Each row has a name. After each piece below comes the name of the row it's from, unless a question asks for something else. Each question is about the rows just above it. Places in a row count from 0.

Tukep: [144 137 130 139 119 126]
mita: [154 145 137 151 115 162]
Runa: [144 137 130 139 119 145]
Gafi: [ 99 158 155 104  33 146]
til: [154 145 137 151 159  65]
Kag: [ 75 118 126  79  87  90]
zat: [151 103  94 144 186 113]
The row with [ 99 158 155 104  33 146] is | Gafi

bib: [169 187 194 195 195 186 182 154 141 146  83 143 170 147 130 120 156 198
 180  89 152 159 156  69 187 164 206 156 175 122 119 170 153 116 184 144
  88 206 200 111 148 180  83 187 186 192 212 164 162  67 118 132]
Tukep: [136  87 122 133  76 186  73 106  77  66 109 136 148 119 107  97 118 123
 174 119  97 146 152 110 135 135 133 140 141 105 100  82 117 105 120 158
 102 176  87 154  61 164 111 156 119  97 162  80 102 101  83 129]
Kag: [107  95  74  78 102 118 125 127 140 127 177 136 136 151 157 147 122  74
 117 198 138 130 111 207 124 142  69 132 101 151 172 136 126 171  87 157
 189  98  89 149 132 115 180  88 116  98  85 117 136 183 123 166]
nalo: [132 135 164 149 114  80  95 123 125 143 155 134  75 103 121 141 128 160
  91 104 107 103 136 113  83  89 147 133 133 145 110  89 141 116 159  86
 116  91 128 143 132  97 149 139 104 120 104 130  96 167 144  95]
til: [136  87 122 133 175 186  73 106  77  66 109  71 148 101 107  97 118 123
 174 119  97 146 152 110 135 135 133 140 141 105 116  82 117 105 120 158
 102 176  87 154  61 164 111 156 119 162 162 178 102 101  83 129]
mita: [136  87 122 133 175 186  73 106  77  66 109  71 148 101 107  97 118 123
 174 119  97 130 152 110 135 135 133 140 141 105 116  82 117 105 120 158
 102 176  87 154  61 164 111 156 119 162 162 178 102 101  83 129]
zuvo: [159 158 142 157 162 181 157 155 144 138  85 117 177 129 112 133 155 142
 179 109 157 167 153 111 161 145 158 124 161 100 113 162 116 109 130 141
 124 181 162 129 141 177  87 161 147 166 180 152 164  82 128 128]
[194] is at row and place | bib, 2
The row with [136  87 122 133 175 186  73 106  77  66 109  71 148 101 107  97 118 123
 174 119  97 130 152 110 135 135 133 140 141 105 116  82 117 105 120 158
 102 176  87 154  61 164 111 156 119 162 162 178 102 101  83 129] is | mita

Tukep: [129 123 151 121 129 139 134]
zuvo: [152 147  30 191 212 124  85]
nalo: [107 120 205  83  63 108 153]
Gafi: [139 176  78 188 163  41  73]
Kag: [129 123 151 121 129 106 104]
til: [129 123 129 121 129 139 134]
bib: [110 115 202  80  69 128 161]
bal: [152 147  30 191 212 102  79]
Runa: [122 132 158 120 106 106 128]
pagu: [121 135 152 124 106  99 127]
key -> tag
[121] -> J478
[110] -> J834
[122] -> J578
[130] -> J734
[158] -> J574
[129] -> J615
Look up the entry of Runa at place 0 in the table: | J578
[129 123 151 121 129 139 134] | Tukep

Runa: [148 136 113  96 117]
pagu: [ 54 195 158  97 135]
zat: [148 136  98 111 166]
Gafi: [169 108 112  94 122]
bib: [ 54 195 151  63 135]
Kag: [ 71 162  95 104  95]
Among the named rows, does one hold [195 158] next to each other, in this order? | yes
tags:
[96] -> J641
[104] -> J491
[97] -> J866
[95] -> J798
[121] -> J445
[63] -> J555
[111] -> J118
[122] -> J291
[94] -> J77
The tag of Gafi, keyed by place 3: | J77
Which row holds [148 136 113  96 117]? | Runa
Among the named rows, does one hold [111 166] next to each other, in this order? | yes
Is [136 113  96 117] printed in one of the named rows, side by side and in this order? | yes

zuvo: [146 126 132  53 127  91 191 112 177]
Tukep: [146 139 143 118 102  90 146  91 133]
bal: [146 162 143 118 102 114 146  91 133]
The row with [146 139 143 118 102  90 146  91 133] is | Tukep
tags:
[112] -> J434
[177] -> J836
[176] -> J537
[133] -> J414
Look up the entry of zuvo at place 8 in the table: | J836
Row and place of [127] in the named rows: | zuvo, 4
[90] is at row and place | Tukep, 5
Row and place of [53] in the named rows: | zuvo, 3
Among the named rows, does one hold [143 118 102  90] next to each other, in this order? | yes

zat: [ 89  67  88 114]
Gafi: [206 180 199 207]
nalo: [112 156 137  74]
Where in the named rows is [89]? | zat, 0
[ 89  67  88 114] | zat

zuvo: [155  98 137 107 172 106 148 170 140 168 159 142 155 105 106 120 139 120
  96 145 146 120 115 133 117 137 110 174  79  98 115 170  97 102 161 160
 106 101 130 159  74 117 175]
pagu: [129 117 135 117 134 140 129 128 167 154 104 125 184  88 103 122 175 114
 141 145 127 133  93  90  95 122 104 176  96 163  83 182 145 153 144 142
 100 108 105 113 190 153  90]
zat: [134  98 179  98 114 146 120 104 123 157  72 131 126 125 154 135 116 116
 153 145 172 166  98 104 115 156 103 176  91 134 135  74 149 120 115 152
 104 104 138 114 109 116 149]
Runa: [134  98 179  98 114 146 120 104 123 157  72 131 126 125 154 135 116 116
 153 145 172 177  95 177 117 149 105 147 129 164 103 149 145 138  76 137
 108  99 112 175 137  96 129]
Gafi: [149 114 123 139 188 118 135 159 116 164 106 150 112  99 112 111 107 118
 111 145 151 134 115 119 111 151 108 182  59 105 136  66 108 109 112 141
  96 119 135 158  86 128 166]
til: [134  98 179  98 114 146 120 104 123 157  72 131 126 125 154 135 116 116
 153 145 172 177 110 177 117 149 105 147 129 164 103 149 145 138  76 137
 108  99 112 153 137  96 129]
mita: [130 104 139 121 134 149 112 158 151 169 148 124 137 123 135 145 153 117
 168 145 172 170  98 102 120 134 104 175 115 172 110 178 144 137 116 137
 100 123 107 139 203 180  81]
bal: [134  98 179  98 114 146 120 104 123 157  72 131 126 125 154 135 116 116
 153 145 172 177 110 177 117 149 105 147 129 164 103 149 109  94 174 156
  98 105 129 151 146 147 122]
nalo: [104  91 158  92 111 128 113 150 170 116  72 126 143 134 119 174 179  99
  91 145  98 161 117 137 107 109  98 134 132 132 100  89  85 101 192 164
 149 109 126 173 138 119 128]
key -> tag
[171] -> J100
[173] -> J730
[172] -> J184
[100] -> J528
[164] -> J81
[165] -> J741
Join mita by its entry at place 29: | J184
Among the named rows, does one hold [114 172 110] next to each other, in this order? | no
Among the named rows, does one hold [103 149] next to each other, in this order? | yes
Where in the named rows is [169]? | mita, 9

zat: [157 139  80 172 130 134 168 153  45 104 135 123  84 153 147]
til: [179 138  88 182 127 128 167 159  78  97 129 118  93 176 148]
Tukep: [171 147  87 166 117 140 182 148  60  95 125 103 100 140 148]
Kag: [171 147  87 166 117 140 182 148  60  95 125 109 100 140 148]
pagu: [177 155  74 167 133 128 180 132  54  88 115  93 105 161 153]
mita: [160 139  83 153 121 139 183 129  63 101 121 114  94 181 154]
bib: [162 129  37 203 130 139 198 165  44  93  92 118 116 196 157]
tags:
[160] -> J290
[170] -> J847
[161] -> J4
[171] -> J907
[177] -> J601
[103] -> J14
Look up the entry of Tukep at place 0 in the table: | J907
Row and place of [138] in the named rows: | til, 1
Is [ 37 129] printed in one of the named rows, side by side and in this order? | no
Among the named rows, does one hold [140 100 109 125  95] next to each other, in this order? | no
[157 139  80 172 130 134 168 153  45 104 135 123  84 153 147] | zat

zuvo: [170 167 113  51 147 137 131 131 110 105 109 113 197 120  94 110 153 181
 100  71 126  88 108]
til: [136 130 113 127 134 136 112 133 126 121 153 189  95 115 129 151 141 127
 156 134 126 127 156]
nalo: [ 91 116 165 112  91  85 130  61 151 112  65 101 146 159 197  95  83 126
  84 120 122 132 108]
bal: [110 121 159 108 111  72 187  99 150 188  75  98 128 143 177  91 108 109
 104 101 116 122 104]
pagu: [ 51  57 186  81  75 143  91  96 166  97 149 123 114 164 169 140  51  71
  47 110 114 136  94]
Gafi: [ 51  57 186  81 128 143  91  96 166  97 149 123 114 164 169 140  51  71
  47 110 114 126  94]
Kag: [110 121 159 108 111  72 187  99 150 188  75  98 128 143 177 109 153 124
 143 174 126 147 134]
Tukep: [155 148 128  48 125 133 183 129 133 171 108 152 145 127 120 140 150 138
 139  58 125  82  97]
mita: [174 170 100 155 157 103 111 117 105  98  98 151 143 119 123 114 176 167
 182 145 139 135 164]
bib: [ 86  98 141 184 107  97  68  94 135  77  99 119 114 145 133 128  91  92
  86 193 113 178 142]
Where do [155 148 128  48 125 133 183 129 133 171 108 152 145 127 120 140 150 138
 139  58 125  82  97] appear? | Tukep
tags:
[112] -> J297
[164] -> J87
[92] -> J206
[165] -> J903
[91] -> J732
[128] -> J483
Join Gafi by its entry at place 6: | J732
[174 170 100 155 157 103 111 117 105  98  98 151 143 119 123 114 176 167
 182 145 139 135 164] | mita
Does one of the named rows hold [159 121 110] side by side, in this order? | no

bal: [109 117 162 128 154 131  82 115 119 113 107 152 128 177 110 121  77 204
 126 143  33 155 142 116  96  66  67 182  93 112 150 138 139 157  78 122
 182 122 143 137 177 130 103 207  95 193  92  90 160 156  77 133  99 196
 159  92]
mita: [125 109 123 140 178 121 137 133 119 116 175 116 131 154 144 130 145 191
 120  86 134 145 129  88 116  90  76 154 102 125 100 136 109 128  82 171
 142 119 126 129 145 128 133 154 144 132  86  99 153 151 126  98 151 122
 100 139]
zuvo: [109 121 145 114  68 109 125 154 191 148  74 147 142 129  43 110  85 100
 167 170  80 168 118 189 109 122 142  97  76  91 172 167 110 150 181  61
 116 130 133 109 128  92  96  87 115 205 178 146 104 133  74 140  67 139
 184 115]
pagu: [117  94 165 105  99 106  90 102 139 121  78 170 137 184  88 128  69 160
 128 160  75 155 154 140 147  71 125 147  90 103 182 144 129 149 151 101
 165 131 124 136 191 117 104 153 102 195 115 120 117 131 116 133  73 189
 177  81]
Kag: [106 100 126 120  96  87 159 161 205 145 148 125 158 140  51 112 132 143
 162 118 140 194  97 162 115 102 108  80  52  87 144 197  67 138 152 118
  97 132 120 110 141  93 109  71 179 200 142 129 115 154  94  96 110  87
 143 153]
Gafi: [107 165 138 136 118 145 110 132 144 137 135 123 142 103 113 117 124 133
 144 156  82 145  90 160  73 145  97 111 132 132 140 162 130 143  87 119
 128 146 141 130 124 141 103 155 151 166 125 115 149 152  77 146 126 125
 151 146]
zat: [134  89 116 121 129  93 158 134 148 130 153 126 140 153 112 131 143 141
 126  94 180 149 134 115 163 102 131 114  90 109 122 144  91 118 154 147
 112 121 109 122 146 108 139  87 156 130 122 131 114 127 157  91 134  99
 112 135]
Tukep: [132 111 112 138 154 117 158 161 137 127 133 112 118 131 119 124 132 134
 137  92 138 131 143 109 120 116 122 147  97 113  99 115 115 122 140 121
 120 100 134 110 101  99 137 103 103 115 144 135 128 126 119 113 130 115
 106 132]
bib: [138 107 101 144 168 117 171 170 129 130 139 103 109 121 131 123 143 123
 139  81 152 119 150  97 124 128 129 150 105 118  82  99 118 114 146 124
 114  92 137 106  80  94 151  91  93  91 154 141 126 118 127 111 138 109
  90 135]
Runa: [119 140 137 127 105 131 120 144 148 137  89 135 127 113  98 120 104 101
 148 158  90 129 127 156 110 140 141 121 121 118 147 132 136 140 147  84
 127 127 136 119 113 113 114 119 100 153 162 139 118 126  93 149  96 144
 157 117]
nalo: [137 177 118 149 146 168 123 145  96 131 106 108  99  73 160 126 134  82
 135 140 102  78 128 128  91 183 145 146 179 153 101  79 172 123 115 102
 124 120 149 121  60 140 136 140  77  75 164 143 138 112 110 169 136 136
 118 132]
[109 117 162 128 154 131  82 115 119 113 107 152 128 177 110 121  77 204
 126 143  33 155 142 116  96  66  67 182  93 112 150 138 139 157  78 122
 182 122 143 137 177 130 103 207  95 193  92  90 160 156  77 133  99 196
 159  92] | bal
key -> tag
[102] -> J280
[97] -> J542
[76] -> J204
[90] -> J545
[179] -> J163
[139] -> J994
[93] -> J187
Join bal by its entry at place 28: | J187
Does one of the named rows hold [110 150] side by side, in this order? | yes

Kag: [ 75 101 119 132 125 130 134 136 122 146 186 158 135 190  84 109 120 117
 123 149 109 144 118 133 128 122 125 134 132  62  70 138 142 122  87 132
  75 150 129 134 135 114 144  87]
nalo: [ 75 101 119 128 125 130 122 136 122 146 186 158 135 190  84 109 120 117
 123 149 109 144 118 133 128 122 125 134 132  62  70 138 142 122  87 142
  75 150 129 134 135 114 144  87]
bib: [ 75 101 119 128 113 130 134 136 122 146 186 158 135 190  84 109 120 117
 123 149 109 144 118 133 128 122 125 134 132  62  70 138 142 122  87 132
  75 150 129 134 135 114 144  87]
[ 75 101 119 128 125 130 122 136 122 146 186 158 135 190  84 109 120 117
 123 149 109 144 118 133 128 122 125 134 132  62  70 138 142 122  87 142
  75 150 129 134 135 114 144  87] is in which row? | nalo
[ 75 101 119 132 125 130 134 136 122 146 186 158 135 190  84 109 120 117
 123 149 109 144 118 133 128 122 125 134 132  62  70 138 142 122  87 132
  75 150 129 134 135 114 144  87] | Kag

zat: [106  90  76 145 183 142 107]
mita: [ 91  39 116  85 200 157  69]
til: [158  88  38 144 173 150 145]
Table of tags by key:
[173] -> J227
[150] -> J735
[199] -> J323
[200] -> J24
[172] -> J661
Look up the entry of til at place 4 in the table: | J227
Does one of the named rows hold [38 88] side by side, in this order? | no
Row and place of [38] in the named rows: | til, 2
[106  90  76 145 183 142 107] | zat
The row with [ 91  39 116  85 200 157  69] is | mita
[157] is at row and place | mita, 5

Runa: [153 140 129  99 146 121  93]
pagu: [134 126 123 154 127 116 163]
bal: [116 142 122 162 129 143  56]
Among the named rows, does one hold [142 116] next to each other, in this order? | no
Which row holds [134 126 123 154 127 116 163]? | pagu
Is [123 154 127] printed in one of the named rows, side by side and in this order? | yes
Among the named rows, does one hold [121 146  99 129] next to each other, in this order? | no
[116 142 122 162 129 143  56] | bal
Where do [153 140 129  99 146 121  93] appear? | Runa
[126] is at row and place | pagu, 1

nalo: [127  97  54 144 139 122 114 128 159  97 114]
bib: [ 98 109 127  89 105 106 100  93 126 140 100]
Gafi: [125 152 158 139 184 146 133 134 128 112 133]
Tukep: [170 148 151 151 135 170 174 122  95 112 115]
Runa: [130 112 162 123 154 146 148 129 153 179 170]
Kag: [145 159 148 135 111 149 159  96 149 154  99]
bal: [130 112 162 123 154 146 148 129 101  83 151]
zat: [165  92  98 170 107 145 153 114 136 146  97]
mita: [ 85 124 123 125 130 100  80 138  97  91 110]
pagu: [ 83 150 175 120 158 121 115 150  85 131 154]
zuvo: [147 151 129 100 105 123 151 112  70 106  93]
key -> tag
[125] -> J633
[146] -> J83
[170] -> J544
Look up the entry of Gafi at place 5 in the table: | J83
Among the named rows, does one hold [174 122] next to each other, in this order? | yes
Row and place of [140] in the named rows: | bib, 9
Among the named rows, does one hold [105 123 151 112] next to each other, in this order? | yes
Where in the named rows is [124]? | mita, 1
[130 112 162 123 154 146 148 129 101  83 151] | bal

bal: [117 178  80  58 124 100 138]
zuvo: [105 135 108 140 148 151 118]
mita: [117 178  80 139 128 100 138]
Does one of the named rows hold [147 151 118] side by side, in this order? | no
Among the named rows, does one hold [140 148 151 118] next to each other, in this order? | yes
Row and place of [139] in the named rows: | mita, 3
Does one of the named rows hold [118 151 148] side by side, in this order? | no

